Below are the code and all the weights of a small trained network. Each question names an input and a target symbol and asks about switching units off, where a switched-off unit gives its printed mean instead of its output.

import numpy as np


def w(rows, s, z=0):
    codes = np.array(rows[::2]) - 128.0
    scale = np.full(codes.shape[1], s)
    scale[-1] = z or s
    return codes * scale


def norm(h):
    return h / np.sqrt((h * h).mean(-1, keepdims=True) + 1e-5)


def softmax(a):
    e = np.exp(a - a.max(-1, keepdims=True))
    return e / e.sum(-1, keepdims=True)


def log_softmax(a):
    a = a - a.max(-1, keepdims=True)
    return a - np.log(np.exp(a).sum(-1, keepdims=True))


def net(x, mask):
    ids = ['δεζθλμξστ'.index(c) for c in x.split()]
    T = len(ids)
    res = E[ids] + P[:T]
    u = 0
    for l in range(3):
        r = norm(res)
        for j in range(2):
            rows = slice(3 * j, 3 * j + 3)
            q, k, v = (r @ M[l][rows].T for M in (Q, K, V))
            z = softmax(np.where(np.tri(T) > 0, q @ k.T / 3**0.5, -1e9)) @ v
            o = O[l][rows]
            res = res + np.where(mask[u + j], z, o[:, -1]) @ o[:, :-1]
        u += 2
    return log_softmax(norm(res)[-1] @ U[:, :-1].T + U[:, -1])


Q, K, V, O = {}, {}, {}, {}
E = w([
[124,131,119,165,130,117,86,143,117,109],'δ',
[2,107,144,101,99,108,178,102,118,143],'ε',
[66,113,152,99,225,116,130,100,182,99],'ζ',
[131,138,138,131,135,94,154,172,105,114],'θ',
[169,146,197,60,150,162,115,124,61,110],'λ',
[177,110,88,125,143,149,166,142,143,117],'μ',
[144,91,106,150,161,169,106,146,122,126],'ξ',
[135,112,158,134,148,107,155,183,118,136],'σ',
[142,153,70,126,137,133,122,128,112,119],'τ',
],0.011)
P = w([
[93,144,175,53,166,113,140,170,18,59],'0',
[45,175,159,87,113,159,137,187,101,207],'1',
[95,95,96,38,66,76,79,160,141,139],'2',
[97,174,162,184,135,147,179,25,110,131],'3',
[130,156,150,145,4,187,105,36,174,178],'4',
[122,151,80,102,169,89,114,87,141,93],'5',
],0.0035)
Q[0] = w([
[94,127,112,135,130,124,139,118,163,147],'L0H0',
[126,124,120,139,143,114,148,126,117,154],'L0H0',
[140,137,142,113,140,130,132,123,108,109],'L0H0',
[105,129,132,180,106,129,161,77,158,184],'L0H1',
[104,95,88,70,111,86,82,185,164,157],'L0H1',
[142,143,158,133,2,189,106,134,123,218],'L0H1',
],0.013)
K[0] = w([
[104,124,51,111,164,188,114,129,157,112],'L0H0',
[110,155,117,123,173,177,137,116,92,131],'L0H0',
[144,136,167,132,137,93,164,122,135,136],'L0H0',
[100,65,105,133,105,116,76,218,236,197],'L0H1',
[162,26,91,219,123,71,175,86,86,19],'L0H1',
[159,48,95,2,59,68,57,165,139,77],'L0H1',
],0.0076)
V[0] = w([
[84,192,104,219,120,151,180,80,113,80],'L0H0',
[156,173,71,202,121,139,88,134,164,141],'L0H0',
[166,120,111,104,126,103,137,77,36,32],'L0H0',
[3,186,145,139,112,150,67,77,127,159],'L0H1',
[88,86,39,234,154,132,110,150,135,103],'L0H1',
[148,81,194,145,232,135,90,177,213,208],'L0H1',
],0.0031)
O[0] = w([
[171,61,99,103,119,75,84,172,107,73,105],'L0H0',
[192,120,119,198,108,112,160,103,92,71,2],'L0H0',
[102,129,104,118,97,144,118,255,192,148,213],'L0H0',
[123,189,145,82,105,174,86,196,223,182,188],'L0H1',
[26,152,118,111,102,181,159,116,143,83,102],'L0H1',
[169,115,117,54,65,151,102,192,72,2,125],'L0H1',
],0.0041,0.0017)
Q[1] = w([
[254,153,119,122,115,146,79,217,14,104],'L1H0',
[245,185,109,194,127,130,74,242,153,243],'L1H0',
[162,118,137,217,164,64,135,75,95,166],'L1H0',
[162,72,73,182,171,46,149,155,78,129],'L1H1',
[42,116,92,114,155,99,157,126,148,92],'L1H1',
[118,88,81,196,36,150,166,108,102,146],'L1H1',
],0.0085)
K[1] = w([
[96,72,254,40,222,103,183,194,114,165],'L1H0',
[45,192,190,26,158,37,142,128,72,143],'L1H0',
[152,181,94,62,106,105,228,143,124,146],'L1H0',
[161,172,210,123,121,118,210,203,55,135],'L1H1',
[75,149,151,184,165,81,156,189,148,83],'L1H1',
[117,57,144,87,100,52,147,204,120,180],'L1H1',
],0.0079)
V[1] = w([
[175,100,107,80,133,150,255,128,167,139],'L1H0',
[126,175,196,115,93,54,141,102,141,104],'L1H0',
[133,22,203,157,115,163,134,143,147,128],'L1H0',
[111,167,127,172,108,72,141,152,138,95],'L1H1',
[147,178,162,98,98,95,161,113,133,131],'L1H1',
[136,156,52,108,128,141,112,116,101,138],'L1H1',
],0.0089)
O[1] = w([
[146,43,125,31,93,42,79,69,157,133,73],'L1H0',
[138,104,127,119,86,187,99,175,197,168,2],'L1H0',
[103,191,136,162,80,137,2,91,146,75,23],'L1H0',
[113,91,146,132,122,212,125,107,136,135,85],'L1H1',
[128,141,110,158,147,130,83,78,84,142,65],'L1H1',
[87,146,141,90,117,107,110,118,155,148,127],'L1H1',
],0.0096,0.0034)
Q[2] = w([
[219,135,179,87,182,92,76,119,59,163],'L2H0',
[98,135,124,160,85,63,142,172,158,179],'L2H0',
[136,93,151,192,90,168,173,89,101,170],'L2H0',
[113,133,121,92,89,151,86,160,80,2],'L2H1',
[139,146,177,79,233,138,113,90,67,119],'L2H1',
[37,139,143,150,202,109,139,91,199,127],'L2H1',
],0.0093)
K[2] = w([
[211,144,58,126,116,132,132,110,140,132],'L2H0',
[45,108,134,171,91,108,146,107,156,192],'L2H0',
[103,111,136,101,85,153,92,184,89,157],'L2H0',
[157,106,51,152,103,175,49,143,167,70],'L2H1',
[171,108,145,155,254,112,89,170,166,143],'L2H1',
[35,132,116,144,212,104,179,61,172,104],'L2H1',
],0.0095)
V[2] = w([
[199,92,153,120,151,114,152,140,126,87],'L2H0',
[143,149,118,127,3,133,140,153,81,152],'L2H0',
[144,165,216,69,172,159,90,136,77,153],'L2H0',
[92,123,178,130,146,124,178,200,97,146],'L2H1',
[59,90,135,142,132,108,158,74,63,139],'L2H1',
[161,146,187,70,190,159,93,90,117,127],'L2H1',
],0.0063)
O[2] = w([
[115,86,123,191,111,141,148,113,114,124,142],'L2H0',
[127,165,101,102,254,192,78,94,78,105,46],'L2H0',
[131,78,152,78,121,148,177,113,122,70,203],'L2H0',
[98,149,68,151,84,112,65,59,178,137,253],'L2H1',
[128,188,106,67,160,181,66,91,94,136,131],'L2H1',
[152,123,80,205,150,137,97,172,103,123,160],'L2H1',
],0.0071,0.0049)
U = w([
[92,213,145,204,162,232,189,188,147,113,68],'δ',
[98,217,143,30,121,169,55,134,191,192,250],'ε',
[137,115,182,123,58,68,165,237,212,99,144],'ζ',
[102,32,64,176,110,228,91,68,127,168,155],'θ',
[181,162,71,227,159,52,58,179,104,206,207],'λ',
[176,59,157,56,118,29,67,21,94,135,37],'μ',
[65,218,138,158,114,68,132,89,65,23,35],'ξ',
[191,54,146,116,144,197,103,191,28,58,208],'σ',
[110,110,93,98,202,96,254,121,89,194,52],'τ',
],0.0079,0.0017)

Each question gives the input, a string of symbols that net reads in full, and the target symbol t.
The units are the heads (3 rows each of Q, K, V and O). Each row of codes is followed by its name. A weight is (code - 128) times the scale printed after its matrix; where a second scale follows, it is the last column's (O and U).
mask holds one flag per head, layer by layer. A switched-off head (its flag False) gives its mean, the last column of its rows in O, instead of its output. The means were averaged over made-up inputs and are rounded, as every weight is.
A unit's drop is (log p(t) with every unit on - log p(t) with that unit switched off) / (log p(t) with every unit on - log p(t) with every unit switched off).
The circuit of an input: a set's keep is (log p(t) with only the set's units on - log p(t) with every unit switched off) / (log p(t) with every unit on - log p(t) with every unit switched off). Starting from all 6 units, units are removed one at a time, each time the one whose removal leaves the highest keep (on an exact tie, the one counted first), for as long as the keep stays at least 0.8.
units of the circuit, in order: the units of the circuit, biggest drop first
unit that matters most: the unit with the biggest drop
which heads matter: for each layer, one digit per head in row order, 1 if its drop is at least 0.15 and else 0, layers parted by /
input θ ξ τ ζ σ, target τ: unit that matters most -> L0H1
input δ σ σ δ, target σ: units of the circuit, in order -> (L2H1 L1H0 L1H1 L0H1)
input τ σ θ ζ τ δ, target ζ: units of the circuit, in order -> (L2H1 L1H0)
input ξ τ ζ λ, target ε: which heads matter -> 01 / 11 / 00
input ξ ζ μ, target ξ: units of the circuit, in order -> (L0H1 L1H0)
input ζ ζ ζ λ μ, target ζ: units of the circuit, in order -> (L1H0 L0H1 L2H1)
input σ σ μ τ ξ, target μ: which heads matter -> 01 / 10 / 00
input ζ δ τ ξ, target δ: units of the circuit, in order -> (L1H0 L0H1)
input μ δ τ, target μ: units of the circuit, in order -> (L0H1 L1H0)
input τ ξ ξ, target τ: units of the circuit, in order -> (L1H0 L0H1)
input ξ ε θ τ, target ε: which heads matter -> 01 / 00 / 00
input θ λ τ, target θ: which heads matter -> 01 / 01 / 00
input ζ ζ λ, target σ: which heads matter -> 01 / 10 / 11
input ε ζ θ, target ε: which heads matter -> 01 / 10 / 00
input μ λ δ μ, target λ: unit that matters most -> L0H1
input τ λ ζ λ ζ λ, target σ: which heads matter -> 00 / 11 / 11
input ζ ζ δ ζ ξ ε, target ξ: which heads matter -> 00 / 10 / 00
input ε δ λ τ δ, target λ: which heads matter -> 11 / 01 / 00
input δ τ θ, target δ: which heads matter -> 00 / 10 / 00
input ζ δ ζ θ ζ τ, target θ: units of the circuit, in order -> (L1H1)
input ζ δ ξ, target ζ: which heads matter -> 00 / 00 / 00
